Here is a tiny trained network, its code and every weight. The questions are about switching its units off for an input and a target symbol, where a switched-off unit gives its printed mean instead of its output.

import numpy as np


def w(rows, s, z=0):
    codes = np.array(rows[::2]) - 128.0
    scale = np.full(codes.shape[1], s)
    scale[-1] = z or s
    return codes * scale


def norm(h):
    return h / np.sqrt((h * h).mean(-1, keepdims=True) + 1e-5)


def f(y):
    return y / 2 * (1 + np.tanh(0.7978845608 * (y + 0.044715 * y**3)))


def softmax(a):
    e = np.exp(a - a.max(-1, keepdims=True))
    return e / e.sum(-1, keepdims=True)


def log_softmax(a):
    a = a - a.max(-1, keepdims=True)
    return a - np.log(np.exp(a).sum(-1, keepdims=True))


def net(x, mask):
    ids = ['ΞΣβγδζλτψ'.index(c) for c in x.split()]
    T = len(ids)
    res = E[ids] + P[:T]
    u = 0
    for l in range(2):
        r = norm(res)
        for j in range(2):
            rows = slice(2 * j, 2 * j + 2)
            q, k, v = (r @ M[l][rows].T for M in (Q, K, V))
            z = softmax(np.where(np.tri(T) > 0, q @ k.T / 2**0.5, -1e9)) @ v
            o = O[l][rows]
            res = res + np.where(mask[u + j], z, o[:, -1]) @ o[:, :-1]
        u += 2
        y = f(norm(res) @ A[l][:, :-1].T + A[l][:, -1])
        res = res + np.where(mask[u : u + 16], y, B[l][:, -1]) @ B[l][:, :-1]
        u += 16
    return log_softmax(norm(res)[-1] @ U[:, :-1].T + U[:, -1])


Q, K, V, O, A, B = {}, {}, {}, {}, {}, {}
E = w([
[188,77,28],'Ξ',
[152,142,127],'Σ',
[189,55,158],'β',
[186,100,7],'γ',
[116,145,157],'δ',
[110,142,169],'ζ',
[156,114,21],'λ',
[111,57,154],'τ',
[58,205,182],'ψ',
],0.019)
P = w([
[210,24,220],'0',
[54,254,31],'1',
[128,118,181],'2',
[130,87,114],'3',
[151,118,220],'4',
[109,82,116],'5',
[167,156,196],'6',
],0.0079)
Q[0] = w([
[103,107,167],'L0H0',
[211,180,179],'L0H0',
[254,80,201],'L0H1',
[91,111,174],'L0H1',
],0.0097)
K[0] = w([
[162,125,192],'L0H0',
[84,92,101],'L0H0',
[240,1,35],'L0H1',
[112,18,136],'L0H1',
],0.0076)
V[0] = w([
[78,167,135],'L0H0',
[183,254,77],'L0H0',
[10,119,60],'L0H1',
[106,94,23],'L0H1',
],0.0077)
O[0] = w([
[213,48,253,37],'L0H0',
[162,125,239,3],'L0H0',
[175,35,136,79],'L0H1',
[98,138,117,215],'L0H1',
],0.0052,0.0026)
A[0] = w([
[168,103,174,18],'L0N0',
[97,221,99,29],'L0N1',
[36,249,242,39],'L0N2',
[157,135,7,103],'L0N3',
[216,128,127,251],'L0N4',
[181,94,141,234],'L0N5',
[197,135,170,85],'L0N6',
[128,89,147,195],'L0N7',
[180,29,120,179],'L0N8',
[164,163,62,129],'L0N9',
[2,151,223,83],'L0N10',
[35,125,148,85],'L0N11',
[125,118,128,101],'L0N12',
[114,194,91,90],'L0N13',
[169,225,97,127],'L0N14',
[146,61,124,233],'L0N15',
],0.0088,0.0027)
B[0] = w([
[96,126,140,115],'L0N0',
[174,93,249,145],'L0N1',
[130,185,87,253],'L0N2',
[102,241,170,246],'L0N3',
[144,222,69,196],'L0N4',
[182,175,40,185],'L0N5',
[75,140,191,124],'L0N6',
[173,150,82,165],'L0N7',
[2,236,120,242],'L0N8',
[105,113,40,182],'L0N9',
[152,131,69,230],'L0N10',
[69,151,74,157],'L0N11',
[206,90,145,123],'L0N12',
[205,59,112,143],'L0N13',
[105,72,52,167],'L0N14',
[115,152,57,216],'L0N15',
],0.0054,0.0047)
Q[1] = w([
[81,84,166],'L1H0',
[172,114,108],'L1H0',
[148,186,1],'L1H1',
[157,42,109],'L1H1',
],0.0065)
K[1] = w([
[163,157,251],'L1H0',
[150,121,159],'L1H0',
[49,99,92],'L1H1',
[181,136,91],'L1H1',
],0.017)
V[1] = w([
[192,6,162],'L1H0',
[228,132,161],'L1H0',
[4,216,150],'L1H1',
[236,254,59],'L1H1',
],0.0079)
O[1] = w([
[154,191,28,1],'L1H0',
[98,72,120,68],'L1H0',
[93,88,247,202],'L1H1',
[254,146,156,199],'L1H1',
],0.0082,0.0081)
A[1] = w([
[162,218,1,87],'L1N0',
[19,181,80,176],'L1N1',
[149,192,135,139],'L1N2',
[105,127,72,139],'L1N3',
[79,220,189,130],'L1N4',
[164,102,94,193],'L1N5',
[170,53,111,156],'L1N6',
[157,177,164,86],'L1N7',
[146,213,106,105],'L1N8',
[182,155,242,185],'L1N9',
[138,178,100,89],'L1N10',
[212,94,108,182],'L1N11',
[146,72,19,113],'L1N12',
[173,231,152,163],'L1N13',
[135,194,119,87],'L1N14',
[47,88,138,254],'L1N15',
],0.013,0.0044)
B[1] = w([
[36,61,160,234],'L1N0',
[94,191,129,219],'L1N1',
[161,60,177,165],'L1N2',
[176,159,220,148],'L1N3',
[97,48,122,198],'L1N4',
[67,192,164,152],'L1N5',
[49,203,50,135],'L1N6',
[233,46,184,154],'L1N7',
[139,50,213,167],'L1N8',
[110,150,109,254],'L1N9',
[197,35,146,143],'L1N10',
[97,235,11,181],'L1N11',
[129,167,92,163],'L1N12',
[131,46,176,216],'L1N13',
[144,34,175,143],'L1N14',
[1,238,91,225],'L1N15',
],0.0061,0.0083)
U = w([
[139,91,70,95],'Ξ',
[183,206,113,130],'Σ',
[185,158,143,152],'β',
[161,101,72,193],'γ',
[177,134,188,135],'δ',
[152,102,205,42],'ζ',
[123,3,164,67],'λ',
[59,209,130,219],'τ',
[105,94,237,3],'ψ',
],0.014,0.0036)

Each question gives the input, a string of symbols that net reads in full, and the target symbol t.
The units are the heads (2 rows each of Q, K, V and O) and the neurons (one row each of A and B). Each row of codes is followed by its name. A weight is (code - 128) times the scale printed after its matrix; where a second scale follows, it is the last column's (O, A, B and U).
mask holds one flag per unit, layer by layer, with each layer's heads first. A switched-off unit (its flag False) gives its mean, the last column of its rows in O or B, instead of its output. The means were averaged over made-up inputs and are rounded, as every weight is.
A unit's drop is (log p(t) with every unit on - log p(t) with that unit switched off) / (log p(t) with every unit on - log p(t) with every unit switched off).
The circuit of an input: a set's keep is (log p(t) with only the set's units on - log p(t) with every unit switched off) / (log p(t) with every unit on - log p(t) with every unit switched off). Starting from the 12 units with the biggest drops (on a tie, the unit counted first), units are removed one at a time, each time the one whose removal leaves the highest keep (on an exact tie, the one counted first), for as long as the keep stays at least 0.8.
circuit, biggest first: the units of the circuit, biggest drop first
k most important neurons: the k neurons with the biggest drops, biggest first
k most important neurons of layer l: the k neurons of layer l with the biggest drops, biggest first
drop of u: that unit's drop, to one decimal
input δ β Σ λ, target λ: circuit, biggest first => L1N0; L1N15
input τ Ξ γ τ γ, target τ: 2 most important neurons => L0N2; L0N9
input τ δ λ β γ, target λ: circuit, biggest first => L1N0
input λ β γ, target λ: circuit, biggest first => L1N0; L1N15
input ζ τ ψ, target ψ: circuit, biggest first => L1N11; L1N4; L0N8
input Σ β Ξ, target λ: circuit, biggest first => L1N0; L1N15
input λ τ Ξ, target τ: 2 most important neurons of layer 0 => L0N2; L0N4
input ζ β ζ Σ, target Σ: 2 most important neurons of layer 0 => L0N8; L0N13
input ψ λ Ξ ζ τ, target τ: 2 most important neurons of layer 0 => L0N3; L0N15
input Ξ Ξ β δ, target δ: 2 most important neurons => L0N2; L0N8
input β λ τ δ Ξ, target τ: 3 most important neurons => L0N2; L0N9; L1N1
input δ Ξ δ γ β τ β, target τ: 4 most important neurons of layer 0 => L0N8; L0N2; L0N3; L0N10
input β λ ζ λ Ξ, target λ: 2 most important neurons => L0N8; L1N0
input δ λ ζ β λ, target λ: 2 most important neurons of layer 0 => L0N3; L0N9
input γ λ ζ Σ, target Σ: 2 most important neurons => L0N8; L0N14
input δ τ δ τ ψ λ λ, target ψ: most important neuron => L0N3
input τ δ β λ Σ, target λ: 3 most important neurons of layer 0 => L0N15; L0N5; L0N7
input δ λ τ Ξ γ δ ψ, target ψ: drop of L1N10 => 0.0
input λ δ λ Σ ζ τ, target τ: drop of L1N13 => 0.1
input λ λ τ ζ Ξ β, target τ: drop of L1H1 => 1.4
input β β Ξ τ Σ γ, target τ: most important neuron of layer 0 => L0N3
